Below are the code and all the weights of a small trained network. Each question names an input and a class and asks about switching units off, where a switched-off unit gives its printed mean instead of its output.

import numpy as np


def w(rows, s, z=0):
    codes = np.array(rows[::2]) - 128.0
    scale = np.full(codes.shape[1], s)
    scale[-1] = z or s
    return codes * scale


def f(y):
    return np.maximum(y, 0)


def log_softmax(a):
    a = a - a.max(-1, keepdims=True)
    return a - np.log(np.exp(a).sum(-1, keepdims=True))


def net(x, mask):
    res = np.array(x, float).reshape(1, 4) / 4 @ E
    y = f(res @ A[0][:, :-1].T + A[0][:, -1])
    res = res + np.where(mask, y, B[0][:, -1]) @ B[0][:, :-1]
    return log_softmax(res[-1] @ U[:, :-1].T + U[:, -1])


A, B = {}, {}
E = w([
[221,162,111,148,64,97,105],'x0',
[70,189,134,167,205,62,45],'x1',
[119,80,94,255,76,124,145],'x2',
[121,132,102,128,217,177,72],'x3',
],0.0091)
A[0] = w([
[132,192,89,126,181,62,135,29],'N1',
[159,141,152,121,28,78,218,174],'N2',
[141,111,152,197,134,175,130,250],'N3',
[44,111,153,131,226,138,106,202],'N4',
[121,151,181,149,154,65,110,171],'N5',
[88,167,241,145,56,84,118,172],'N6',
[215,47,83,77,138,205,201,148],'N7',
[255,155,195,153,118,130,86,143],'N8',
[101,90,171,180,72,172,77,219],'N9',
[115,155,160,143,79,95,176,103],'N10',
[83,180,98,167,183,94,132,252],'N11',
[126,194,176,99,96,97,198,230],'N12',
[155,143,49,132,63,165,210,184],'N13',
[152,196,220,16,180,147,117,198],'N14',
[173,225,95,115,33,79,87,135],'N15',
[148,76,126,23,120,113,83,23],'N16',
[86,90,143,116,175,117,227,134],'N17',
],0.0084,0.0026)
B[0] = w([
[143,165,116,100,120,71,164,169],'N1',
[198,193,106,72,118,170,101,250],'N2',
[124,77,57,79,71,182,52,194],'N3',
[208,169,189,166,64,122,133,230],'N4',
[179,119,2,135,95,125,142,179],'N5',
[137,158,46,156,127,165,94,183],'N6',
[205,186,113,179,96,44,199,254],'N7',
[177,130,190,205,70,161,140,197],'N8',
[129,94,207,130,85,118,69,191],'N9',
[155,114,110,86,180,190,87,174],'N10',
[193,193,109,103,102,119,71,206],'N11',
[205,110,149,107,130,163,76,193],'N12',
[188,146,126,96,42,54,125,236],'N13',
[152,103,121,90,59,95,47,243],'N14',
[159,143,210,180,63,168,110,211],'N15',
[166,77,131,131,93,79,104,167],'N16',
[193,226,191,182,101,186,102,179],'N17',
],0.0074,0.0087)
U = w([
[171,189,98,98,117,249,77,249],'0',
[142,181,254,163,85,187,94,153],'1',
[166,254,26,139,121,65,171,159],'2',
[106,40,127,66,35,133,32,242],'3',
[78,59,36,26,91,170,80,72],'4',
[49,29,138,120,157,61,151,4],'5',
[52,110,34,66,175,144,202,4],'6',
],0.0071,0.0027)

Each question gives the input, the list of numbers given to net, and the class t.
The units are the neurons (one row each of A and B). Each row of codes is followed by its name. A weight is (code - 128) times the scale printed after its matrix; where a second scale follows, it is the last column's (A, B and U).
mask holds one flag per neuron, in row order. A switched-off neuron (its flag False) gives its mean, the last column of its row in B, instead of its output. The means were averaged over made-up inputs and are rounded, as every weight is.
A unit's drop is (log p(t) with every unit on - log p(t) with that unit switched off) / (log p(t) with every unit on - log p(t) with every unit switched off).
The circuit of an input: a set's keep is (log p(t) with only the set's units on - log p(t) with every unit switched off) / (log p(t) with every unit on - log p(t) with every unit switched off). Starting from the 12 units with the biggest drops (on a tie, the unit counted first), units are removed one at a time, each time the one whose removal leaves the highest keep (on an exact tie, the one counted first), for as long as the keep stays at least 0.8.
units of the circuit, in order: the units of the circuit, biggest drop first
unit that matters most: the unit with the biggest drop
top k neurons: the k neurons with the biggest drops, biggest first
drop of u: that unit's drop, to one decimal
input [-7,0,2,6], class 1: units of the circuit, in order => (N4)
input [5,6,-5,-6], class 0: units of the circuit, in order => (N7, N6, N12)
input [2,-4,8,7], class 3: units of the circuit, in order => (N3, N9, N2)
input [0,2,7,-2], class 3: units of the circuit, in order => (N7, N3)
input [8,0,5,1], class 1: top 4 neurons => (N15, N8, N14, N5)
input [7,2,-3,-7], class 0: units of the circuit, in order => (N2, N7)
input [-3,7,-2,0], class 2: units of the circuit, in order => (N5, N1)
input [-7,-8,6,2], class 2: top 3 neurons => (N7, N15, N13)
input [-5,-8,0,-7], class 2: top 3 neurons => (N7, N13, N15)
input [-8,1,2,5], class 1: top 3 neurons => (N4, N2, N17)
input [-4,-4,-8,-2], class 3: top 2 neurons => (N14, N16)
input [5,-4,4,-8], class 0: top 2 neurons => (N2, N10)
input [-3,4,-8,6], class 3: top 2 neurons => (N14, N7)
input [6,6,5,-7], class 0: unit that matters most => N6
input [6,-8,-6,-1], class 2: top 3 neurons => (N7, N13, N9)
input [-1,5,7,2], class 3: top 2 neurons => (N7, N3)
input [2,-7,-8,7], class 3: top 2 neurons => (N14, N16)
input [-5,-7,0,-2], class 2: drop of N17 => -0.1
input [2,-8,2,4], class 2: drop of N7 => 0.7
input [-3,6,3,-8], class 0: drop of N10 => 0.2
